Here is a tiny trained network, its code and every weight. The questions are about switching its units off for an input and a target symbol, where a switched-off unit gives its printed mean instead of its output.

import numpy as np


def w(rows, s, z=0):
    codes = np.array(rows[::2]) - 128.0
    scale = np.full(codes.shape[1], s)
    scale[-1] = z or s
    return codes * scale


def f(y):
    return np.maximum(y, 0)


def softmax(a):
    e = np.exp(a - a.max(-1, keepdims=True))
    return e / e.sum(-1, keepdims=True)


def log_softmax(a):
    a = a - a.max(-1, keepdims=True)
    return a - np.log(np.exp(a).sum(-1, keepdims=True))


def net(x, mask):
    ids = ['αβγεζθλμσφψω'.index(c) for c in x.split()]
    T = len(ids)
    res = E[ids] + P[:T]
    u = 0
    for l in range(3):
        q, k, v = (res @ M[l].T for M in (Q, K, V))
        z = softmax(np.where(np.tri(T) > 0, q @ k.T / 2**0.5, -1e9)) @ v
        res = res + np.where(mask[u], z, O[l][:, -1]) @ O[l][:, :-1]
        u += 1
        y = f(res @ A[l][:, :-1].T + A[l][:, -1])
        res = res + np.where(mask[u : u + 12], y, B[l][:, -1]) @ B[l][:, :-1]
        u += 12
    return log_softmax(res[-1] @ U[:, :-1].T + U[:, -1])


Q, K, V, O, A, B = {}, {}, {}, {}, {}, {}
E = w([
[182,123,137,81,161,165],'α',
[2,119,102,75,102,177],'β',
[176,192,144,43,27,176],'γ',
[142,169,132,189,158,118],'ε',
[146,179,157,108,33,136],'ζ',
[104,161,165,148,83,139],'θ',
[194,180,122,128,101,115],'λ',
[132,129,123,175,199,131],'μ',
[120,173,166,165,90,131],'σ',
[66,136,175,133,54,124],'φ',
[199,181,105,103,92,122],'ψ',
[55,96,179,208,88,94],'ω',
],0.018)
P = w([
[90,157,164,142,172,151],'0',
[148,115,154,185,110,163],'1',
[133,113,62,190,123,160],'2',
[144,125,89,144,128,142],'3',
[147,112,122,129,151,61],'4',
[135,133,111,73,152,5],'5',
],0.017)
Q[0] = w([
[177,191,179,182,61,179],'0.h1',
[139,28,171,79,255,175],'0.h1',
],0.0053)
K[0] = w([
[138,254,136,125,105,56],'0.h1',
[168,46,147,75,222,134],'0.h1',
],0.0071)
V[0] = w([
[56,198,59,156,52,2],'0.h1',
[64,62,90,109,154,203],'0.h1',
],0.0052)
O[0] = w([
[254,166,212,237,140,100,124],'0.h1',
[238,9,241,52,62,86,251],'0.h1',
],0.0059,0.0029)
A[0] = w([
[31,197,120,157,190,178,103],'0.n1',
[197,142,105,156,204,126,161],'0.n2',
[112,136,81,55,68,72,110],'0.n3',
[242,161,170,152,175,153,99],'0.n4',
[169,141,194,156,192,191,116],'0.n5',
[145,133,78,201,107,36,22],'0.n6',
[176,149,82,137,183,100,141],'0.n7',
[194,153,68,105,71,58,11],'0.n8',
[2,145,90,75,166,60,72],'0.n9',
[82,93,166,175,200,101,2],'0.n10',
[167,62,157,164,46,19,77],'0.n11',
[181,157,101,50,157,133,53],'0.n12',
],0.0078,0.0056)
B[0] = w([
[140,129,156,187,87,202,208],'0.n1',
[115,207,207,165,74,222,207],'0.n2',
[154,92,154,154,233,95,240],'0.n3',
[128,150,226,143,128,198,186],'0.n4',
[137,101,153,166,115,206,175],'0.n5',
[169,101,50,28,178,119,169],'0.n6',
[104,113,193,169,91,147,187],'0.n7',
[81,115,162,192,155,127,164],'0.n8',
[208,170,205,198,149,147,253],'0.n9',
[56,148,133,135,206,141,154],'0.n10',
[162,186,137,151,201,246,225],'0.n11',
[3,93,171,138,147,121,168],'0.n12',
],0.0059,0.0039)
Q[1] = w([
[97,143,35,92,121,46],'1.h1',
[14,140,81,136,57,255],'1.h1',
],0.0079)
K[1] = w([
[175,179,101,131,180,150],'1.h1',
[52,69,254,127,121,81],'1.h1',
],0.0066)
V[1] = w([
[89,114,255,87,137,93],'1.h1',
[149,99,92,144,35,161],'1.h1',
],0.0065)
O[1] = w([
[248,2,152,160,66,98,253],'1.h1',
[27,157,61,106,123,131,172],'1.h1',
],0.0063,0.0042)
A[1] = w([
[216,88,104,89,107,27,141],'1.n1',
[139,159,102,68,103,118,162],'1.n2',
[116,144,74,90,153,115,31],'1.n3',
[213,133,62,93,105,122,29],'1.n4',
[111,86,81,101,71,139,74],'1.n5',
[39,116,102,159,146,107,188],'1.n6',
[100,150,181,127,128,8,255],'1.n7',
[86,20,64,2,154,61,102],'1.n8',
[153,117,87,70,197,226,111],'1.n9',
[175,102,50,44,168,142,93],'1.n10',
[67,103,98,212,63,148,148],'1.n11',
[224,225,122,42,80,160,187],'1.n12',
],0.0092,0.0067)
B[1] = w([
[145,127,154,156,154,149,149],'1.n1',
[85,124,99,175,147,117,141],'1.n2',
[150,105,101,121,108,130,128],'1.n3',
[110,109,113,66,120,117,134],'1.n4',
[142,96,129,109,131,63,155],'1.n5',
[130,139,147,125,125,176,191],'1.n6',
[145,92,104,88,153,173,240],'1.n7',
[86,147,59,250,149,49,175],'1.n8',
[78,120,145,179,119,136,167],'1.n9',
[126,141,99,207,129,64,137],'1.n10',
[138,139,119,90,106,137,255],'1.n11',
[67,47,139,118,160,145,209],'1.n12',
],0.011,0.0068)
Q[2] = w([
[169,198,146,49,167,29],'2.h1',
[123,141,97,151,3,144],'2.h1',
],0.017)
K[2] = w([
[147,133,5,143,150,148],'2.h1',
[87,183,159,101,183,96],'2.h1',
],0.02)
V[2] = w([
[175,190,116,163,56,128],'2.h1',
[81,108,107,52,12,80],'2.h1',
],0.012)
O[2] = w([
[135,71,21,217,4,180,43],'2.h1',
[91,128,193,139,59,97,2],'2.h1',
],0.014,0.005)
A[2] = w([
[80,121,154,141,120,203,98],'2.n1',
[86,115,100,148,141,34,124],'2.n2',
[159,110,181,133,120,63,26],'2.n3',
[244,96,120,96,131,47,96],'2.n4',
[209,192,114,109,96,85,136],'2.n5',
[130,150,93,180,144,29,95],'2.n6',
[80,212,162,101,158,78,52],'2.n7',
[105,151,195,161,89,72,87],'2.n8',
[197,96,44,116,108,130,7],'2.n9',
[114,73,189,126,130,51,142],'2.n10',
[222,135,96,89,189,108,52],'2.n11',
[118,105,135,90,85,85,188],'2.n12',
],0.011,0.012)
B[2] = w([
[139,146,127,88,97,121,191],'2.n1',
[88,198,160,140,130,19,156],'2.n2',
[38,127,74,106,106,178,155],'2.n3',
[113,149,121,127,138,208,141],'2.n4',
[120,87,164,96,156,135,131],'2.n5',
[152,74,178,55,107,232,140],'2.n6',
[165,70,45,76,15,103,198],'2.n7',
[169,117,92,136,171,176,188],'2.n8',
[188,193,183,114,124,100,197],'2.n9',
[205,198,89,191,102,142,250],'2.n10',
[53,2,137,144,97,69,208],'2.n11',
[152,115,150,207,203,131,182],'2.n12',
],0.0088,0.012)
U = w([
[172,65,143,110,142,238,249],'α',
[130,109,30,221,186,88,196],'β',
[1,159,165,148,100,181,172],'γ',
[125,31,159,206,45,136,42],'ε',
[196,127,22,157,184,182,7],'ζ',
[133,96,174,93,198,92,102],'θ',
[224,132,215,191,159,97,125],'λ',
[108,80,80,179,84,169,63],'μ',
[192,141,102,95,129,129,57],'σ',
[135,107,66,176,87,186,49],'φ',
[94,198,99,106,233,191,90],'ψ',
[91,177,44,125,203,207,101],'ω',
],0.0067,0.011)

Each question gives the input, a string of symbols that net reads in full, and the target symbol t.
The units are the heads (2 rows each of Q, K, V and O) and the neurons (one row each of A and B). Each row of codes is followed by its name. A weight is (code - 128) times the scale printed after its matrix; where a second scale follows, it is the last column's (O, A, B and U).
mask holds one flag per unit, layer by layer, with each layer's heads first. A switched-off unit (its flag False) gives its mean, the last column of its rows in O or B, instead of its output. The means were averaged over made-up inputs and are rounded, as every weight is.
A unit's drop is (log p(t) with every unit on - log p(t) with that unit switched off) / (log p(t) with every unit on - log p(t) with every unit switched off).
The circuit of an input: a set's keep is (log p(t) with only the set's units on - log p(t) with every unit switched off) / (log p(t) with every unit on - log p(t) with every unit switched off). Starting from the 12 units with the biggest drops (on a tie, the unit counted first), units are removed one at a time, each time the one whose removal leaves the highest keep (on an exact tie, the one counted first), for as long as the keep stays at least 0.8.
units of the circuit, in order: the units of the circuit, biggest drop first
top k neurons: the k neurons with the biggest drops, biggest first
top k neurons in layer l: the k neurons of layer l with the biggest drops, biggest first
input γ ε β φ, target σ: units of the circuit, in order	(1.n12; 2.n7; 2.h1)
input β ω β β ψ, target α: top 3 neurons in layer 0	(0.n11; 0.n4; 0.n2)
input β γ ε β μ μ, target ζ: units of the circuit, in order	(2.h1)
input α β ε ζ, target θ: units of the circuit, in order	(2.h1; 2.n11)
input β ζ α, target λ: top 2 neurons	(0.n11; 2.n10)
input α ε ω σ ω, target ζ: top 2 neurons	(0.n6; 0.n2)
input ψ β γ β α γ, target β: units of the circuit, in order	(0.n9; 1.n8; 1.n2)
input γ β ζ, target σ: units of the circuit, in order	(1.n12; 2.h1; 2.n7; 2.n10)
input ω α ε ω β β, target ζ: units of the circuit, in order	(2.h1; 1.n12)
input ε α θ γ γ, target θ: units of the circuit, in order	(1.n12; 2.h1)
input ω ω β μ ε, target α: top 2 neurons in layer 2	(2.n10; 2.n2)
input ζ β ω, target γ: top 3 neurons	(1.n12; 0.n3; 0.n9)
input α μ ω, target θ: units of the circuit, in order	(2.h1; 0.h1)
input θ β ω β α φ, target α: top neuron	(1.n7)
input β γ β γ β, target σ: units of the circuit, in order	(2.n7; 2.h1; 1.n12)
input ζ β ω β φ ω, target α: top 4 neurons	(0.n11; 1.n7; 1.n8; 2.n10)
input β θ γ μ, target λ: top 2 neurons	(1.n12; 2.n7)
input α β ε α, target θ: top 2 neurons	(2.n6; 2.n2)
input ζ σ ω β, target γ: top 2 neurons	(1.n12; 0.n3)
input β φ ψ γ, target λ: top 2 neurons	(0.n9; 0.n11)
input β λ β ψ, target λ: top 2 neurons	(1.n12; 2.n10)
input ζ α β β, target γ: top 2 neurons	(0.n1; 1.n12)
input ζ β β α ω μ, target α: units of the circuit, in order	(1.n7)
input μ β φ γ, target β: units of the circuit, in order	(2.h1; 2.n11)
input γ γ ζ β, target σ: top 2 neurons	(1.n12; 2.n7)
input β β α ω β, target λ: top 2 neurons in layer 1	(1.n12; 1.n7)
input β γ ω β λ β, target β: units of the circuit, in order	(1.n8)
input β γ ζ, target λ: top 4 neurons	(1.n12; 2.n12; 2.n7; 2.n10)
